Small tables with named rows and columns. After each table, cells are looked up by row and column.

zopelu
fields: vegul, lesofi, sol, rizolu, kemipa
venudo: [-14, 14, -63, -11, -28]
zon: [-63, -55, -46, -74, -16]
remik: [-14, -13, -8, 22, 13]
bozez: [-42, -40, -42, -55, -4]
tetol: [10, 18, -28, 16, -82]
bedilir: [-28, -18, -27, -9, 3]
bif: [-70, -79, -31, -45, 47]
pav: [-34, -71, 37, 21, 19]
mukel: [-11, -27, -35, -4, -41]
zevuf: [-8, -1, -30, 16, -39]
zam: [-65, -70, -35, -72, -7]
vis: [24, 62, -48, 11, -76]

What is the kemipa of zevuf in zopelu?
-39
What is the rizolu of tetol in zopelu?
16
What is the lesofi of bozez in zopelu?
-40
What is the vegul of zon in zopelu?
-63
What is the sol of zon in zopelu?
-46
What is the sol of bedilir in zopelu?
-27
What is the rizolu of bozez in zopelu?
-55
What is the rizolu of zam in zopelu?
-72
What is the kemipa of zam in zopelu?
-7
What is the sol of zevuf in zopelu?
-30
Which row has the largest lesofi? vis

Table zunuko
|  | risivat | fazama | tazep | zib |
|---|---|---|---|---|
| kir | 191 | 163 | 192 | 172 |
| zub | 140 | 128 | 111 | 24 |
| nifep | 162 | 122 | 116 | 62 |
| nalut | 141 | 189 | 84 | 231 |
| nen | 120 | 147 | 151 | 58 |
| vugotur | 153 | 154 | 70 | 245 |
| mas | 199 | 99 | 136 | 184 |
| tifor | 115 | 193 | 103 | 104 |
| zas | 160 | 132 | 149 | 169 |
| mufipi | 123 | 139 | 165 | 104 |
| piz | 171 | 140 | 137 | 38 |
| potumeb | 145 | 164 | 120 | 85 |
| pumifod | 152 | 126 | 78 | 11 |
| gela | 140 | 173 | 179 | 96 |

mas, risivat: 199
zub, fazama: 128
mas, tazep: 136
nalut, zib: 231
nifep, tazep: 116
nifep, zib: 62
nen, risivat: 120
kir, tazep: 192
gela, fazama: 173
zas, zib: 169
piz, risivat: 171

kameso:
	gofulus	berem	zif	mov	rel	totafe	gom	dimek	gos
gim	7480	6419	4802	7747	7138	6687	9175	6539	3550
guledo	4706	1617	3951	8761	3459	7504	2482	7514	6002
solazi	7348	6929	6915	6919	7936	6689	5939	3468	7928

gos of guledo = 6002
totafe of gim = 6687
gos of gim = 3550
gofulus of guledo = 4706
rel of gim = 7138
dimek of guledo = 7514
gos of solazi = 7928
mov of guledo = 8761
berem of guledo = 1617
totafe of guledo = 7504
gofulus of gim = 7480
mov of gim = 7747
dimek of solazi = 3468
gom of gim = 9175
dimek of gim = 6539
zif of solazi = 6915
rel of guledo = 3459
zif of gim = 4802

tupig.csv
,dukina,sifur,tigi,lapo,dobeti,feku,redulas,sisozad,vagu
tif,50474,10213,-31059,-15669,70010,25014,23597,-6024,-64444
lef,-6205,20056,5347,36776,-8960,-4394,-13610,-7999,-24572
gemili,8803,4825,13153,3879,9046,3560,982,9958,9088
pazato,8544,11847,9097,6094,12205,3982,8066,10933,9356
sali,-14348,32870,3131,39982,-11574,-11465,-15632,-21002,-31620
fazeve,7217,10232,11269,7166,11570,7570,8544,7306,8931
badipul,-28628,25841,21488,40686,-27456,-36818,-18834,-13849,-25226
lavi,11983,9472,8017,6934,9522,5100,10431,8479,7827
bag,-38297,7764,-204,-16127,11493,14959,63450,45280,19099
vuditu,-5304,-13956,18428,15481,31254,19622,-3363,47000,10554
madabi,-47458,13813,2331,-14685,20388,4784,7852,68931,-13471
las,9896,8444,12826,8951,-1891,12076,9396,6736,3025

What is the vagu of sali in tupig? -31620
What is the dobeti of fazeve in tupig? 11570
What is the tigi of vuditu in tupig? 18428
What is the sifur of tif in tupig? 10213
What is the tigi of fazeve in tupig? 11269
What is the dobeti of tif in tupig? 70010
What is the lapo of pazato in tupig? 6094

